Below is a small trained network, with its code and all its weights. Each question gives an input and a class and asks what happens when units are switched off, that is, made to give their printed mean instead of their output.

import numpy as np


def w(rows, s, z=0):
    codes = np.array(rows[::2]) - 128.0
    scale = np.full(codes.shape[1], s)
    scale[-1] = z or s
    return codes * scale


def f(y):
    return y / 2 * (1 + np.tanh(0.7978845608 * (y + 0.044715 * y**3)))


def log_softmax(a):
    a = a - a.max(-1, keepdims=True)
    return a - np.log(np.exp(a).sum(-1, keepdims=True))


def net(x, mask):
    res = np.array(x, float).reshape(1, 4) / 4 @ E
    y = f(res @ A[0][:, :-1].T + A[0][:, -1])
    res = res + np.where(mask, y, B[0][:, -1]) @ B[0][:, :-1]
    return log_softmax(res[-1] @ U[:, :-1].T + U[:, -1])


A, B = {}, {}
E = w([
[166,148,108,80,65,162,120,233],'x0',
[128,97,150,127,131,134,104,109],'x1',
[135,170,68,205,96,111,34,61],'x2',
[113,2,221,114,49,164,44,34],'x3',
],0.0092)
A[0] = w([
[103,4,123,67,109,131,2,133,219],'N1',
[57,126,100,201,159,84,60,124,67],'N2',
[84,120,63,202,112,128,85,135,51],'N3',
[81,160,160,115,158,182,170,153,51],'N4',
[202,113,40,170,158,147,56,105,26],'N5',
[147,119,89,126,153,116,61,83,160],'N6',
[155,110,180,95,197,156,206,85,224],'N7',
[178,174,72,189,39,128,61,127,106],'N8',
[104,69,58,113,121,125,123,115,84],'N9',
[121,91,113,136,184,177,144,130,5],'N10',
[141,180,126,104,160,50,153,226,251],'N11',
[96,96,165,97,49,118,92,75,126],'N12',
[124,147,123,188,172,110,145,154,80],'N13',
[193,137,129,133,113,121,83,223,249],'N14',
[142,136,82,177,158,139,154,134,114],'N15',
[214,78,129,198,77,177,118,88,123],'N16',
[114,79,139,135,196,68,172,59,198],'N17',
],0.0086,0.0022)
B[0] = w([
[126,177,125,155,204,93,31,153,252],'N1',
[57,151,98,53,162,35,132,154,173],'N2',
[120,54,67,115,171,89,156,185,165],'N3',
[110,80,72,23,135,140,43,146,145],'N4',
[74,44,82,3,174,110,171,164,174],'N5',
[112,146,89,131,184,142,104,210,167],'N6',
[130,155,6,83,170,64,164,182,179],'N7',
[24,106,108,90,195,103,105,178,203],'N8',
[150,134,213,146,98,115,76,94,130],'N9',
[142,132,99,94,115,160,176,128,125],'N10',
[128,191,68,57,164,18,102,90,217],'N11',
[171,86,83,76,200,20,26,96,213],'N12',
[210,171,125,85,110,96,115,114,158],'N13',
[90,180,178,128,183,106,100,103,183],'N14',
[176,180,161,181,73,101,100,89,159],'N15',
[155,84,104,78,190,90,70,191,183],'N16',
[31,135,225,207,202,44,75,143,181],'N17',
],0.0058,0.011)
U = w([
[57,62,75,68,200,72,181,211,190],'0',
[195,183,59,135,237,106,87,53,251],'1',
[253,160,67,129,186,28,83,60,100],'2',
[53,124,127,105,171,54,145,151,217],'3',
[137,137,122,188,111,116,166,50,58],'4',
[157,91,108,143,130,164,218,45,5],'5',
[176,171,84,203,93,236,144,35,5],'6',
],0.0065,0.0022)

Each question gives the input, the list of numbers given to net, and the class t.
The units are the neurons (one row each of A and B). Each row of codes is followed by its name. A weight is (code - 128) times the scale printed after its matrix; where a second scale follows, it is the last column's (A, B and U).
mask holds one flag per neuron, in row order. A switched-off neuron (its flag False) gives its mean, the last column of its row in B, instead of its output. The means were averaged over made-up inputs and are rounded, as every weight is.
A unit's drop is (log p(t) with every unit on - log p(t) with that unit switched off) / (log p(t) with every unit on - log p(t) with every unit switched off).
The circuit of an input: a set's keep is (log p(t) with only the set's units on - log p(t) with every unit switched off) / (log p(t) with every unit on - log p(t) with every unit switched off). Starting from the 12 units with the biggest drops (on a tie, the unit counted first), units are removed one at a time, each time the one whose removal leaves the highest keep (on an exact tie, the one counted first), for as long as the keep stays at least 0.8.
circuit, biggest first: the units of the circuit, biggest drop first
unit that matters most: the unit with the biggest drop
top k neurons: the k neurons with the biggest drops, biggest first
drop when u is switched off: that unit's drop, to one decimal
input [-6,6,8,-5], class 0: unit that matters most => N5
input [-3,5,-5,-6], class 2: circuit, biggest first => (N11 N8)
input [4,-6,-5,-4], class 1: circuit, biggest first => (N11 N8 N5)
input [-2,-8,8,7], class 0: top 2 neurons => (N8 N5)
input [-8,4,4,-6], class 3: circuit, biggest first => (N17 N2)
input [-7,6,7,3], class 0: circuit, biggest first => (N5 N2 N3)
input [0,-1,-4,5], class 2: top 4 neurons => (N8 N12 N5 N1)
input [-2,-6,8,-5], class 0: circuit, biggest first => (N5 N8)
input [5,-6,7,5], class 0: circuit, biggest first => (N8 N5)
input [8,6,7,-7], class 3: top 2 neurons => (N8 N14)
input [-6,1,-5,6], class 2: top 4 neurons => (N12 N8 N1 N5)
input [6,-8,-3,2], class 1: drop when N5 is switched off => 0.4
input [-8,-6,7,6], class 3: drop when N5 is switched off => 0.0
input [2,-6,-2,-7], class 2: unit that matters most => N11
input [-3,-3,-5,-7], class 2: drop when N11 is switched off => 0.3
input [-8,5,6,2], class 3: drop when N6 is switched off => -0.1
